Below is a small trained network, with its code and all its weights. Each question gives an input and a class and asks what happens when units are switched off, that is, made to give their printed mean instead of their output.

import numpy as np


def w(rows, s, z=0):
    codes = np.array(rows[::2]) - 128.0
    scale = np.full(codes.shape[1], s)
    scale[-1] = z or s
    return codes * scale


def norm(h):
    return h / np.sqrt((h * h).mean(-1, keepdims=True) + 1e-5)


def f(y):
    return y / 2 * (1 + np.tanh(0.7978845608 * (y + 0.044715 * y**3)))


def log_softmax(a):
    a = a - a.max(-1, keepdims=True)
    return a - np.log(np.exp(a).sum(-1, keepdims=True))


def net(x, mask):
    res = np.array(x, float).reshape(1, 7) / 4 @ E
    u = 0
    for l in range(4):
        y = f(norm(res) @ A[l][:, :-1].T + A[l][:, -1])
        res = res + np.where(mask[u : u + 3], y, B[l][:, -1]) @ B[l][:, :-1]
        u += 3
    return log_softmax(norm(res)[-1] @ U[:, :-1].T + U[:, -1])


A, B = {}, {}
E = w([
[129,130,124,129,132,130],'x0',
[197,168,165,146,159,89],'x1',
[128,130,133,128,128,125],'x2',
[242,43,84,78,120,198],'x3',
[126,191,254,86,150,232],'x4',
[129,128,130,127,127,125],'x5',
[130,124,159,123,83,98],'x6',
],0.0066)
A[0] = w([
[141,107,54,156,114,61,252],'L0N0',
[94,74,130,2,208,136,19],'L0N1',
[170,16,151,109,102,197,242],'L0N2',
],0.0056,0.0023)
B[0] = w([
[137,243,210,41,93,193,238],'L0N0',
[157,118,2,203,105,152,125],'L0N1',
[61,143,122,98,164,81,252],'L0N2',
],0.0074,0.0041)
A[1] = w([
[53,24,95,153,215,124,5],'L1N0',
[183,164,87,125,163,183,59],'L1N1',
[91,178,253,59,154,187,152],'L1N2',
],0.0055,0.0025)
B[1] = w([
[51,193,11,129,69,161,117],'L1N0',
[69,254,32,196,157,183,141],'L1N1',
[119,112,23,6,178,79,255],'L1N2',
],0.0059,0.005)
A[2] = w([
[254,177,198,183,201,110,227],'L2N0',
[104,155,38,94,224,105,254],'L2N1',
[157,116,12,180,81,5,4],'L2N2',
],0.0074,0.00093)
B[2] = w([
[37,76,48,113,71,165,190],'L2N0',
[191,180,114,163,62,95,253],'L2N1',
[133,136,177,12,235,200,151],'L2N2',
],0.011,0.0064)
A[3] = w([
[246,2,106,144,128,178,252],'L3N0',
[107,121,147,30,101,119,153],'L3N1',
[162,51,194,91,65,47,222],'L3N2',
],0.0076,0.0022)
B[3] = w([
[24,173,254,182,109,21,189],'L3N0',
[160,100,97,149,129,181,254],'L3N1',
[162,214,91,182,73,142,174],'L3N2',
],0.011,0.0054)
U = w([
[70,148,221,157,173,17,174],'0',
[193,135,141,7,245,187,132],'1',
[153,157,99,137,109,122,163],'2',
[161,156,97,133,107,117,155],'3',
[158,148,93,134,104,110,144],'4',
[54,66,65,120,113,167,100],'5',
[181,169,118,198,122,152,122],'6',
[237,63,136,220,183,110,2],'7',
],0.012,0.0078)

Each question gives the input, the list of numbers given to net, and the class t.
The units are the neurons (one row each of A and B). Each row of codes is followed by its name. A weight is (code - 128) times the scale printed after its matrix; where a second scale follows, it is the last column's (A, B and U).
mask holds one flag per neuron, layer by layer. A switched-off neuron (its flag False) gives its mean, the last column of its row in B, instead of its output. The means were averaged over made-up inputs and are rounded, as every weight is.
A unit's drop is (log p(t) with every unit on - log p(t) with that unit switched off) / (log p(t) with every unit on - log p(t) with every unit switched off).
The circuit of an input: a set's keep is (log p(t) with only the set's units on - log p(t) with every unit switched off) / (log p(t) with every unit on - log p(t) with every unit switched off). Starting from all 12 units, units are removed one at a time, each time the one whose removal leaves the highest keep (on an exact tie, the one counted first), for as long as the keep stays at least 0.8.
units of the circuit, in order: the units of the circuit, biggest drop first
unit that matters most: the unit with the biggest drop
top k neurons: the k neurons with the biggest drops, biggest first
k most important neurons of layer l: the k neurons of layer l with the biggest drops, biggest first
input [-4,1,-4,5,2,3,8], class 6: top 2 neurons -> (L3N2, L0N2)
input [0,0,-3,-2,-6,5,-6], class 1: unit that matters most -> L3N0
input [4,0,1,2,-5,4,7], class 6: units of the circuit, in order -> (L3N2, L1N2)
input [-4,5,-7,8,4,0,1], class 0: top 2 neurons -> (L3N0, L0N0)
input [-6,8,-3,1,-7,4,4], class 5: top 4 neurons -> (L2N0, L0N0, L1N2, L2N1)
input [-2,8,5,6,7,-3,5], class 5: units of the circuit, in order -> (L2N0, L0N0)
input [0,6,7,2,4,-7,-7], class 2: units of the circuit, in order -> (L2N1, L0N0, L1N2, L2N0)
input [4,6,3,3,-5,1,6], class 5: units of the circuit, in order -> (L2N0, L2N1, L1N2)
input [0,8,2,-1,-4,-3,-8], class 5: units of the circuit, in order -> (L2N0, L1N2)
input [6,-1,0,8,7,5,4], class 0: units of the circuit, in order -> (L3N0, L0N0)
input [-1,0,4,-3,-4,1,8], class 6: units of the circuit, in order -> (L3N2, L0N2, L1N2)
input [-3,-5,-3,0,-5,-1,7], class 6: units of the circuit, in order -> (L3N2, L2N0, L1N2)
input [2,8,5,6,-7,-3,6], class 5: top 2 neurons -> (L2N0, L1N2)
input [5,7,6,8,-8,4,0], class 0: 2 most important neurons of layer 1 -> (L1N2, L1N0)
input [-6,4,5,6,1,-3,-7], class 6: unit that matters most -> L1N1
input [-5,-3,-2,7,-4,-5,7], class 0: top 2 neurons -> (L3N0, L1N2)
input [2,8,-2,-5,8,1,-2], class 1: units of the circuit, in order -> (L1N2, L3N0)
input [-7,-8,7,-4,4,0,5], class 5: top 3 neurons -> (L2N1, L0N0, L3N0)
input [5,4,6,7,5,0,7], class 0: top 2 neurons -> (L3N0, L0N0)
input [3,-4,1,-3,6,2,0], class 1: top 2 neurons -> (L3N0, L2N0)
input [-6,-5,0,8,-5,-1,1], class 0: top 2 neurons -> (L3N0, L1N2)
input [-8,0,3,2,6,-7,-4], class 4: 2 most important neurons of layer 0 -> (L0N0, L0N1)
input [1,8,-7,2,-1,-6,-2], class 5: units of the circuit, in order -> (L2N0)
input [-8,8,3,-2,5,0,-8], class 4: top 3 neurons -> (L1N2, L0N0, L2N1)
input [-4,-4,-3,8,-7,-7,-3], class 0: top 3 neurons -> (L3N0, L1N2, L2N0)
input [-3,-6,-3,7,-3,7,-1], class 0: top 3 neurons -> (L3N0, L1N2, L2N0)
input [2,-6,-6,-5,-6,-1,-1], class 1: units of the circuit, in order -> (L2N2)
input [4,3,4,0,-8,4,7], class 1: top 2 neurons -> (L2N2, L2N1)
